[ -1 -11  19   6  -2   3  18  -7 -11   4  45  16 -13  -6  -7  -6 -16   0
  17  -8  -9   0  -9 -11  10  17   1  -1  12 -15  11   3  -4  14  16   0] : z795 M
[  4   1 -16  -6  -2 -10  12   1   1  -2   4  11   4 -13 -15  -9  -4  -5
   0   6  -4 -10  -3  -5  20   4   2  -2   6  -3  -5  11  24   9  -3   4] : z260 L
[  2   0   0   1   1  -1  -1 -14   7   2 -18  -3 -10   5   1  -7   2  15
   8   7  -6  -4 -14   9   1 -13  -9   0   1  14  -1  -3   3  -5  -1  -3] : z937 K
[ -2  17 -13  -4   4  -4   0 -10  11  11  -1  10  -7  15   4   2  -1   4
   6  -3 -23 -15 -14   5   6  -8   3  -1  -7  17   1 -13  -6   0 -12  -2] : z937 T
[  0   3  -7  -5   0  -7   5  20   3   7  11   2 -13  33  -8  10  -5   6
  -6  -5  -4  -5  -2  14   9   6   6   2  -7   3   3   3  22   6  -5  -2] : z103 A
[ -2  11  -2   8  -8   3   2   8  -6   3  27   6  -4   1  -2   4  -2  -6
   7  -5  -8  -5  -4  -6  14  11   8  -4   3 -18  10   3  -9   4   4  -4] : z795 E
[  4   6 -21   5   3  -5  -7  -8   9  19   8  20 -19  14   0  -6 -16   1
  24  11 -26  -9 -20   4  18 -13  33 -11   9  13   5  -9  15   0 -12  -6] : z937 K
[-13  -6 -18   2   3  -3  14   2   1   5  16 -10  -4  11  -7   8 -11   8
   9  -4   6   4  -3  11   1   6  -1  11  -5  -8  -1  -7  -1   1  -2  -4] : z103 H
[  1  -5  -7  -6  -3  -1  -1   2  -3  -1  -1  -2   6 -11   2   4  10  -6
  -1  -8   4   0   8  -5  13   0   0  -3   6  -5  -7  11  21   5  -1   5] : z260 L
[  1  -5 -13  -1   1  11  -9  -1   1   8  -4   2   4 -14 -10  -1 -14   3
  -2 -14   0   1  23  -7  10  -2  11  -7   4  -3 -10  -1  12  12  -2  11] : z260 P
[ -4  -8 -16  -4   5  -3   3   0   8 -10  -1  12  -1  -3 -10  14  -2   1
   2 -12  -1   0   1  -1   8   0   3   0   6  -9  -3  10  15  15  -3   2] : z260 D
[  5   2 -23   3  -2  -2   1   4   9  12   0  10  -7  -9 -18   6  -2  -3
   6   2  -7  -3  -7  -8  13   0  20  -4   4  -9   3  13  15   2 -11  -2] : z260 D
[  5   6  -8   6 -10   1  11   5   0   4  26   8  -6  -2  -1   3  -4   1
  11  -2  -7 -11  -7  -3  10  15   8  -1   4 -11   1  13   3  16   2   4] : z795 E
[ -7  36  -5  11   1  10   7  11   6   0  13   0 -12  24  -3  10  -1  11
  -4  -7  -3  -4 -16  13   4   6  -3   3   3  11   1   4   8  -3   1  -4] : z103 A
[ 13   2 -30  -4   6   1   1 -14   0  -4 -19   3  12 -19  -7   5  -8  -2
  -2  14  18   9  -9 -10  12   3   7  -8  -2 -23  -1  11  14  17   4  -3] : z260 P
[  3  -8 -10  -4  -4   3   1   8  -1  -4   1   7   2 -25 -14  -1   1   3
   6 -10  -6 -11  12  -7  15   2   9  -9   8  12  -5   8  17   7   0   0] : z260 L
[ -8  -5 -13  20   4  -7  15  17   4  18   6   5 -15  19  -4  13  -3  14
   7   1 -22  -4  -5   4   2  -7   7  -6  -2 -15  16  -4  -5  10  -4   0] : z103 A
[ -5   0  -9  -3  -5  -7  13  -3   3   5  17  -1  -4  21  -9   7 -11   3
   7   4  -3  -1  -5   9  -6  14   3   4  -3  -4   2   2   4   4   1  16] : z103 H
[ -7   8  -9  -2 -15  -5  25   8  -1 -11  15   3  -9   9   4   6  -3   3
   0   1  -2  -5  -4  19   9   6   8  -5   1 -10   0   7  17   2   0   7] : z103 H
[  4  -7 -10  -4  10  -7   7   3 -10  -3  12  10  -3  17 -15  11  -9  -1
   4  -8  -6  -2  -1  -4  11   9  -1  -3   0  -3   4   9  18  15   2   9] : z260 L
[ -4   7   1   0  -3   3  21   8   4   0 -11  -4  -7  10   6  -3   1  -6
  -6   1  -3 -12  11  -2  -1 -11  -2  -6   8   7   5 -23   6 -14   2  -2] : z937 R
